Below is a small trained network, with its code and all its weights. Each question gives an input and a class and asks what happens when units are switched off, that is, made to give their printed mean instead of their output.

import numpy as np


def w(rows, s, z=0):
    codes = np.array(rows[::2]) - 128.0
    scale = np.full(codes.shape[1], s)
    scale[-1] = z or s
    return codes * scale


def f(y):
    return y / 2 * (1 + np.tanh(0.7978845608 * (y + 0.044715 * y**3)))


def log_softmax(a):
    a = a - a.max(-1, keepdims=True)
    return a - np.log(np.exp(a).sum(-1, keepdims=True))


def net(x, mask):
    res = np.array(x, float).reshape(1, 6) / 4 @ E
    y = f(res @ A[0][:, :-1].T + A[0][:, -1])
    res = res + np.where(mask, y, B[0][:, -1]) @ B[0][:, :-1]
    return log_softmax(res[-1] @ U[:, :-1].T + U[:, -1])


A, B = {}, {}
E = w([
[127,127,127,129,128,130,128,128,128,132,127,128],'x0',
[126,128,124,128,126,132,127,129,127,128,128,127],'x1',
[120,175,253,119,85,162,120,129,132,171,150,108],'x2',
[126,93,140,106,107,107,12,184,150,134,82,160],'x3',
[42,120,133,179,92,88,129,110,204,88,152,101],'x4',
[129,128,126,130,127,130,128,128,130,129,128,128],'x5',
],0.016)
A[0] = w([
[148,177,230,75,76,180,84,164,116,210,128,122,138],'neuron 0',
[197,97,135,46,146,147,45,232,76,173,55,216,129],'neuron 1',
[149,38,20,123,198,83,117,151,111,105,79,191,253],'neuron 2',
[175,85,67,106,184,113,106,160,79,130,77,177,165],'neuron 3',
[64,154,114,192,117,99,213,58,171,72,202,61,132],'neuron 4',
[61,67,148,152,56,51,11,195,236,96,95,136,40],'neuron 5',
[114,82,33,165,170,85,164,99,140,55,131,137,252],'neuron 6',
[80,217,246,157,46,170,167,87,151,177,204,61,139],'neuron 7',
[217,173,116,99,211,204,204,100,1,171,147,125,222],'neuron 8',
],0.0061,0.005)
B[0] = w([
[138,113,220,199,82,220,111,189,111,207,179,162,224],'neuron 0',
[203,44,147,123,96,162,55,133,142,152,75,82,233],'neuron 1',
[162,123,66,65,147,83,123,49,133,46,61,90,229],'neuron 2',
[135,129,126,53,114,114,111,85,144,112,55,89,197],'neuron 3',
[210,55,66,162,168,132,85,112,156,137,155,71,212],'neuron 4',
[34,233,127,85,132,87,229,137,86,92,136,224,215],'neuron 5',
[185,89,16,153,220,84,160,121,90,92,172,126,211],'neuron 6',
[107,137,164,89,45,187,57,73,254,130,85,78,247],'neuron 7',
[28,238,151,94,110,102,209,132,121,88,135,213,251],'neuron 8',
],0.0077,0.015)
U = w([
[96,184,97,94,169,60,221,125,44,77,116,205,226],'0',
[160,74,128,89,101,138,38,68,180,114,74,12,118],'1',
[51,239,183,129,90,149,178,162,133,149,180,203,122],'2',
[193,35,171,161,111,176,63,232,79,200,136,129,5],'3',
[180,2,86,244,189,106,129,130,115,121,210,83,135],'4',
],0.0081,0.002)

Each question gives the input, the list of numbers given to net, and the class t.
The units are the neurons (one row each of A and B). Each row of codes is followed by its name. A weight is (code - 128) times the scale printed after its matrix; where a second scale follows, it is the last column's (A, B and U).
mask holds one flag per neuron, in row order. A switched-off neuron (its flag False) gives its mean, the last column of its row in B, instead of its output. The means were averaged over made-up inputs and are rounded, as every weight is.
A unit's drop is (log p(t) with every unit on - log p(t) with that unit switched off) / (log p(t) with every unit on - log p(t) with every unit switched off).
The circuit of an input: a set's keep is (log p(t) with only the set's units on - log p(t) with every unit switched off) / (log p(t) with every unit on - log p(t) with every unit switched off). Starting from all 9 units, units are removed one at a time, each time the one whose removal leaves the highest keep (on an exact tie, the one counted first), for as long as the keep stays at least 0.8.
units of the circuit, in order: the units of the circuit, biggest drop first
unit that matters most: the unit with the biggest drop
k most important neurons: the k neurons with the biggest drops, biggest first
drop when u is switched off: that unit's drop, to one decimal
input [6,-6,1,1,0,1], class 3: unit that matters most : neuron 8
input [-6,4,8,-7,2,-3], class 1: 2 most important neurons : neuron 7; neuron 4
input [0,-5,-1,0,0,0], class 0: 2 most important neurons : neuron 7; neuron 1
input [-7,5,-6,8,1,4], class 0: 3 most important neurons : neuron 5; neuron 7; neuron 4
input [5,0,5,2,0,-5], class 3: units of the circuit, in order : neuron 8; neuron 0
input [5,0,7,-4,2,-1], class 1: 2 most important neurons : neuron 7; neuron 5
input [-2,7,7,-7,2,-1], class 1: 2 most important neurons : neuron 7; neuron 4
input [2,-2,4,8,-1,7], class 3: 2 most important neurons : neuron 1; neuron 8
input [1,-8,1,4,-5,1], class 3: 2 most important neurons : neuron 7; neuron 0
input [1,1,-3,-3,1,8], class 4: 2 most important neurons : neuron 5; neuron 8
input [4,3,4,0,-3,8], class 2: 2 most important neurons : neuron 4; neuron 8
input [4,5,3,-8,2,-8], class 1: 2 most important neurons : neuron 4; neuron 7
input [-4,-6,0,-8,1,5], class 4: 2 most important neurons : neuron 4; neuron 5
input [5,-7,-1,2,6,5], class 0: units of the circuit, in order : neuron 5
input [5,7,-1,6,1,-3], class 0: 2 most important neurons : neuron 5; neuron 7
input [-6,1,5,3,-1,8], class 3: 2 most important neurons : neuron 8; neuron 0
input [6,-7,-2,0,5,3], class 4: 2 most important neurons : neuron 8; neuron 4
input [-8,-2,-1,8,8,-3], class 0: drop when neuron 5 is switched off : 0.1
input [-1,-3,-2,2,6,7], class 0: drop when neuron 5 is switched off : 0.8
input [6,-8,-6,3,8,-8], class 0: drop when neuron 5 is switched off : 1.4
input [6,0,6,3,-3,8], class 3: unit that matters most : neuron 0
input [-4,-3,6,8,-4,0], class 3: drop when neuron 4 is switched off : 0.0
